Here is a tiny trained network, its code and every weight. The questions are about switching its units off for an input and a class, where a switched-off unit gives its printed mean instead of its output.

import numpy as np


def w(rows, s, z=0):
    codes = np.array(rows[::2]) - 128.0
    scale = np.full(codes.shape[1], s)
    scale[-1] = z or s
    return codes * scale


def f(y):
    return np.maximum(y, 0)


def log_softmax(a):
    a = a - a.max(-1, keepdims=True)
    return a - np.log(np.exp(a).sum(-1, keepdims=True))


def net(x, mask):
    res = np.array(x, float).reshape(1, 7) / 4 @ E
    y = f(res @ A[0][:, :-1].T + A[0][:, -1])
    res = res + np.where(mask, y, B[0][:, -1]) @ B[0][:, :-1]
    return log_softmax(res[-1] @ U[:, :-1].T + U[:, -1])


A, B = {}, {}
E = w([
[205,69,32,53],'x0',
[130,128,128,127],'x1',
[207,22,153,242],'x2',
[129,130,127,126],'x3',
[168,91,255,41],'x4',
[129,127,129,129],'x5',
[26,26,121,110],'x6',
],0.0092)
A[0] = w([
[207,176,137,180,84],'neuron 0',
[146,44,164,235,55],'neuron 1',
[79,79,118,120,70],'neuron 2',
[166,157,127,131,67],'neuron 3',
[149,112,161,98,48],'neuron 4',
[142,136,67,60,119],'neuron 5',
[209,162,174,145,116],'neuron 6',
[139,144,61,201,85],'neuron 7',
[210,120,213,53,87],'neuron 8',
[133,121,102,112,82],'neuron 9',
[141,114,169,100,35],'neuron 10',
[107,138,56,194,52],'neuron 11',
[78,190,5,153,89],'neuron 12',
[112,137,90,151,52],'neuron 13',
[79,58,129,126,75],'neuron 14',
[152,78,138,179,12],'neuron 15',
[195,75,146,187,61],'neuron 16',
[184,176,129,136,71],'neuron 17',
[74,203,81,31,35],'neuron 18',
[157,117,90,101,84],'neuron 19',
[57,86,111,94,95],'neuron 20',
[100,170,116,82,2],'neuron 21',
[72,165,129,56,106],'neuron 22',
[63,177,130,113,128],'neuron 23',
[130,119,156,102,72],'neuron 24',
[110,152,64,157,61],'neuron 25',
[206,208,127,125,56],'neuron 26',
[139,118,136,125,56],'neuron 27',
[187,93,78,92,65],'neuron 28',
[153,87,30,44,100],'neuron 29',
[91,86,139,112,182],'neuron 30',
[165,214,119,96,114],'neuron 31',
[81,36,161,117,108],'neuron 32',
[145,111,111,108,77],'neuron 33',
[111,111,157,106,42],'neuron 34',
[183,48,131,212,69],'neuron 35',
[55,55,129,123,53],'neuron 36',
[200,69,45,57,58],'neuron 37',
[145,83,108,70,121],'neuron 38',
[76,147,197,214,39],'neuron 39',
[13,218,218,144,78],'neuron 40',
[128,116,79,180,147],'neuron 41',
[142,114,179,96,22],'neuron 42',
[98,118,121,104,129],'neuron 43',
[169,102,227,50,73],'neuron 44',
],0.013,0.017)
B[0] = w([
[99,111,44,136,196],'neuron 0',
[184,212,119,97,233],'neuron 1',
[87,151,69,141,155],'neuron 2',
[119,143,111,134,137],'neuron 3',
[85,136,184,116,136],'neuron 4',
[174,108,146,191,214],'neuron 5',
[86,90,19,131,215],'neuron 6',
[72,65,194,80,206],'neuron 7',
[85,93,174,97,244],'neuron 8',
[124,142,147,140,133],'neuron 9',
[86,147,181,99,132],'neuron 10',
[74,113,178,99,184],'neuron 11',
[75,78,197,64,249],'neuron 12',
[105,111,163,104,135],'neuron 13',
[83,140,69,137,174],'neuron 14',
[145,202,138,91,145],'neuron 15',
[159,225,132,116,198],'neuron 16',
[67,163,85,149,159],'neuron 17',
[173,251,144,102,213],'neuron 18',
[140,135,156,167,154],'neuron 19',
[88,147,55,133,191],'neuron 20',
[202,234,129,88,133],'neuron 21',
[181,209,130,80,215],'neuron 22',
[183,138,113,105,209],'neuron 23',
[106,124,157,108,136],'neuron 24',
[93,119,146,96,163],'neuron 25',
[61,145,63,142,183],'neuron 26',
[105,152,142,137,128],'neuron 27',
[108,146,153,187,174],'neuron 28',
[143,117,144,210,244],'neuron 29',
[159,93,66,105,249],'neuron 30',
[106,86,27,133,211],'neuron 31',
[93,111,64,127,223],'neuron 32',
[132,131,146,149,134],'neuron 33',
[100,133,138,125,131],'neuron 34',
[156,254,143,77,234],'neuron 35',
[73,141,66,146,175],'neuron 36',
[118,157,164,202,218],'neuron 37',
[155,123,145,166,200],'neuron 38',
[149,114,170,234,186],'neuron 39',
[161,100,158,233,255],'neuron 40',
[126,86,169,85,227],'neuron 41',
[97,118,198,80,135],'neuron 42',
[130,118,96,123,167],'neuron 43',
[28,94,203,91,233],'neuron 44',
],0.0099,0.0093)
U = w([
[154,253,160,44,121],'0',
[10,116,233,44,96],'1',
[116,157,189,254,81],'2',
[130,122,127,93,251],'3',
[32,158,34,110,68],'4',
],0.0067,0.019)

Each question gives the input, the list of numbers given to net, and the class t.
The units are the neurons (one row each of A and B). Each row of codes is followed by its name. A weight is (code - 128) times the scale printed after its matrix; where a second scale follows, it is the last column's (A, B and U).
mask holds one flag per neuron, in row order. A switched-off neuron (its flag False) gives its mean, the last column of its row in B, instead of its output. The means were averaged over made-up inputs and are rounded, as every weight is.
A unit's drop is (log p(t) with every unit on - log p(t) with that unit switched off) / (log p(t) with every unit on - log p(t) with every unit switched off).
The circuit of an input: a set's keep is (log p(t) with only the set's units on - log p(t) with every unit switched off) / (log p(t) with every unit on - log p(t) with every unit switched off). Starting from the 12 units with the biggest drops (on a tie, the unit counted first), units are removed one at a time, each time the one whose removal leaves the highest keep (on an exact tie, the one counted first), for as long as the keep stays at least 0.8.
circuit, biggest first: the units of the circuit, biggest drop first
most important unit: the unit with the biggest drop
k most important neurons: the k neurons with the biggest drops, biggest first
drop when u is switched off: that unit's drop, to one decimal
input [5,-7,-7,-7,-6,-3,-2], class 0: circuit, biggest first -> (neuron 18)
input [8,2,6,4,6,-7,7], class 2: 2 most important neurons -> (neuron 37; neuron 29)
input [6,6,4,3,6,-6,7], class 4: circuit, biggest first -> (neuron 32; neuron 14)
input [-2,-4,8,8,2,-5,8], class 0: circuit, biggest first -> (neuron 1; neuron 35)
input [-6,4,7,3,6,2,-3], class 0: 2 most important neurons -> (neuron 1; neuron 35)
input [8,7,0,-6,-7,-6,5], class 2: 3 most important neurons -> (neuron 29; neuron 37; neuron 5)
input [-8,-2,4,0,-8,-6,-1], class 1: 2 most important neurons -> (neuron 7; neuron 12)
input [-4,-2,4,2,1,5,-7], class 4: circuit, biggest first -> (neuron 6; neuron 0)
input [8,2,-6,6,-2,-2,5], class 2: circuit, biggest first -> (neuron 29; neuron 37)
input [6,5,1,-2,-6,-4,1], class 1: circuit, biggest first -> (neuron 12; neuron 7)
input [-1,-6,-2,7,6,-8,-8], class 4: 2 most important neurons -> (neuron 6; neuron 31)
input [-6,-2,4,-1,-1,3,8], class 4: 2 most important neurons -> (neuron 32; neuron 36)
input [7,-5,-4,-6,3,8,4], class 2: 2 most important neurons -> (neuron 29; neuron 37)
input [-5,-2,-4,-4,-6,2,-6], class 1: circuit, biggest first -> (neuron 12)
input [8,-8,-8,-4,-3,-1,-1], class 0: 2 most important neurons -> (neuron 18; neuron 22)
input [-7,0,-2,3,2,-1,-7], class 2: 2 most important neurons -> (neuron 40; neuron 39)
input [4,-6,-1,7,6,6,-1], class 1: 2 most important neurons -> (neuron 44; neuron 8)
input [0,4,8,-8,7,-1,2], class 0: 3 most important neurons -> (neuron 1; neuron 35; neuron 16)
input [6,-4,4,7,5,7,-6], class 2: 2 most important neurons -> (neuron 37; neuron 28)
input [0,2,-6,-5,3,4,7], class 4: most important unit -> neuron 20
input [-7,7,-5,5,-7,6,3], class 1: drop when neuron 38 is switched off -> 0.1
input [-3,-5,-2,6,-5,-2,-4], class 1: drop when neuron 12 is switched off -> 0.5
input [-5,-5,-2,5,3,-7,5], class 2: drop when neuron 12 is switched off -> 0.2
